Below are the code and all the weights of a small trained network. Each question names an input and a class and asks about switching units off, where a switched-off unit gives its printed mean instead of its output.

import numpy as np


def w(rows, s, z=0):
    codes = np.array(rows[::2]) - 128.0
    scale = np.full(codes.shape[1], s)
    scale[-1] = z or s
    return codes * scale


def norm(h):
    return h / np.sqrt((h * h).mean(-1, keepdims=True) + 1e-5)


def f(y):
    return y / 2 * (1 + np.tanh(0.7978845608 * (y + 0.044715 * y**3)))


def log_softmax(a):
    a = a - a.max(-1, keepdims=True)
    return a - np.log(np.exp(a).sum(-1, keepdims=True))


def net(x, mask):
    res = np.array(x, float).reshape(1, 3) / 4 @ E
    u = 0
    for l in range(3):
        y = f(norm(res) @ A[l][:, :-1].T + A[l][:, -1])
        res = res + np.where(mask[u : u + 3], y, B[l][:, -1]) @ B[l][:, :-1]
        u += 3
    return log_softmax(norm(res)[-1] @ U[:, :-1].T + U[:, -1])


A, B = {}, {}
E = w([
[212,139,94,91,210,3,110,139,141,149,72,36],'x0',
[142,181,28,224,187,166,130,244,117,53,157,93],'x1',
[149,99,35,21,54,109,99,210,132,130,121,156],'x2',
],0.0051)
A[0] = w([
[48,80,180,140,59,2,152,91,169,134,114,149,145],'L0N0',
[94,160,118,137,145,53,93,161,125,137,71,89,158],'L0N1',
[183,133,140,167,86,192,134,147,113,124,149,177,254],'L0N2',
],0.0046,0.0037)
B[0] = w([
[104,17,89,163,195,68,7,113,178,98,121,168,231],'L0N0',
[166,183,217,14,120,201,78,79,65,110,255,137,192],'L0N1',
[228,184,150,99,130,11,12,79,114,117,137,89,253],'L0N2',
],0.006,0.0037)
A[1] = w([
[138,108,28,73,2,148,211,157,149,146,89,151,27],'L1N0',
[96,149,175,202,159,141,204,75,118,149,103,116,45],'L1N1',
[100,137,137,173,53,165,116,123,122,91,147,207,9],'L1N2',
],0.0063,0.0015)
B[1] = w([
[120,148,118,138,159,176,97,112,188,166,78,60,237],'L1N0',
[100,122,44,120,114,148,147,103,216,148,90,62,232],'L1N1',
[208,126,138,73,250,59,175,132,92,109,142,58,248],'L1N2',
],0.013,0.0018)
A[2] = w([
[124,139,24,227,206,175,146,254,80,11,133,137,103],'L2N0',
[203,131,84,52,174,105,37,220,174,176,85,132,103],'L2N1',
[85,176,96,131,107,133,3,65,239,76,171,139,252],'L2N2',
],0.004,0.0028)
B[2] = w([
[69,2,196,54,68,75,79,57,149,189,64,212,195],'L2N0',
[104,144,140,227,174,140,194,64,154,102,138,102,232],'L2N1',
[106,187,92,128,68,191,165,227,88,117,111,126,254],'L2N2',
],0.0096,0.0057)
U = w([
[94,160,67,173,131,189,128,115,221,131,64,39,178],'0',
[78,3,157,103,67,74,71,107,117,144,84,206,198],'1',
[214,161,141,112,228,65,140,85,67,77,183,71,153],'2',
[108,194,119,150,57,202,113,202,44,112,185,156,190],'3',
[161,127,151,179,135,132,164,167,152,159,159,187,12],'4',
[179,88,141,150,113,144,171,188,151,174,172,164,4],'5',
[176,83,118,158,123,161,155,162,122,177,151,160,19],'6',
],0.012,0.0042)

Each question gives the input, the list of numbers given to net, and the class t.
The units are the neurons (one row each of A and B). Each row of codes is followed by its name. A weight is (code - 128) times the scale printed after its matrix; where a second scale follows, it is the last column's (A, B and U).
mask holds one flag per neuron, layer by layer. A switched-off neuron (its flag False) gives its mean, the last column of its row in B, instead of its output. The means were averaged over made-up inputs and are rounded, as every weight is.
A unit's drop is (log p(t) with every unit on - log p(t) with that unit switched off) / (log p(t) with every unit on - log p(t) with every unit switched off).
The circuit of an input: a set's keep is (log p(t) with only the set's units on - log p(t) with every unit switched off) / (log p(t) with every unit on - log p(t) with every unit switched off). Starting from all 9 units, units are removed one at a time, each time the one whose removal leaves the highest keep (on an exact tie, the one counted first), for as long as the keep stays at least 0.8.
circuit, biggest first: the units of the circuit, biggest drop first
unit that matters most: the unit with the biggest drop
k most important neurons: the k neurons with the biggest drops, biggest first
k most important neurons of layer l: the k neurons of layer l with the biggest drops, biggest first
drop when u is switched off: that unit's drop, to one decimal
input [6,-5,7], class 0: 2 most important neurons -> [L0N2; L1N2]
input [0,-7,8], class 0: unit that matters most -> L1N0
input [-1,-3,-3], class 3: 2 most important neurons -> [L2N2; L2N0]
input [-1,-3,-1], class 3: circuit, biggest first -> [L2N2; L1N2]
input [8,-5,-8], class 0: 2 most important neurons -> [L1N1; L0N2]
input [7,0,8], class 0: 2 most important neurons of layer 1 -> [L1N0; L1N2]
input [-8,-6,8], class 0: 2 most important neurons -> [L1N0; L0N1]
input [-7,6,-6], class 2: 3 most important neurons -> [L1N2; L0N0; L0N2]
input [6,6,0], class 1: circuit, biggest first -> [L2N0; L0N2]
input [-1,-2,0], class 3: 2 most important neurons -> [L2N0; L2N2]
input [-5,-5,-6], class 0: 2 most important neurons -> [L1N1; L2N0]
input [2,0,0], class 3: 2 most important neurons -> [L0N1; L1N2]
input [3,5,-1], class 1: drop when L2N0 is switched off -> 1.0
input [-2,-4,5], class 0: drop when L0N1 is switched off -> 0.2
input [-7,3,-5], class 2: drop when L1N2 is switched off -> 1.8
input [-5,1,7], class 0: circuit, biggest first -> [L1N0]
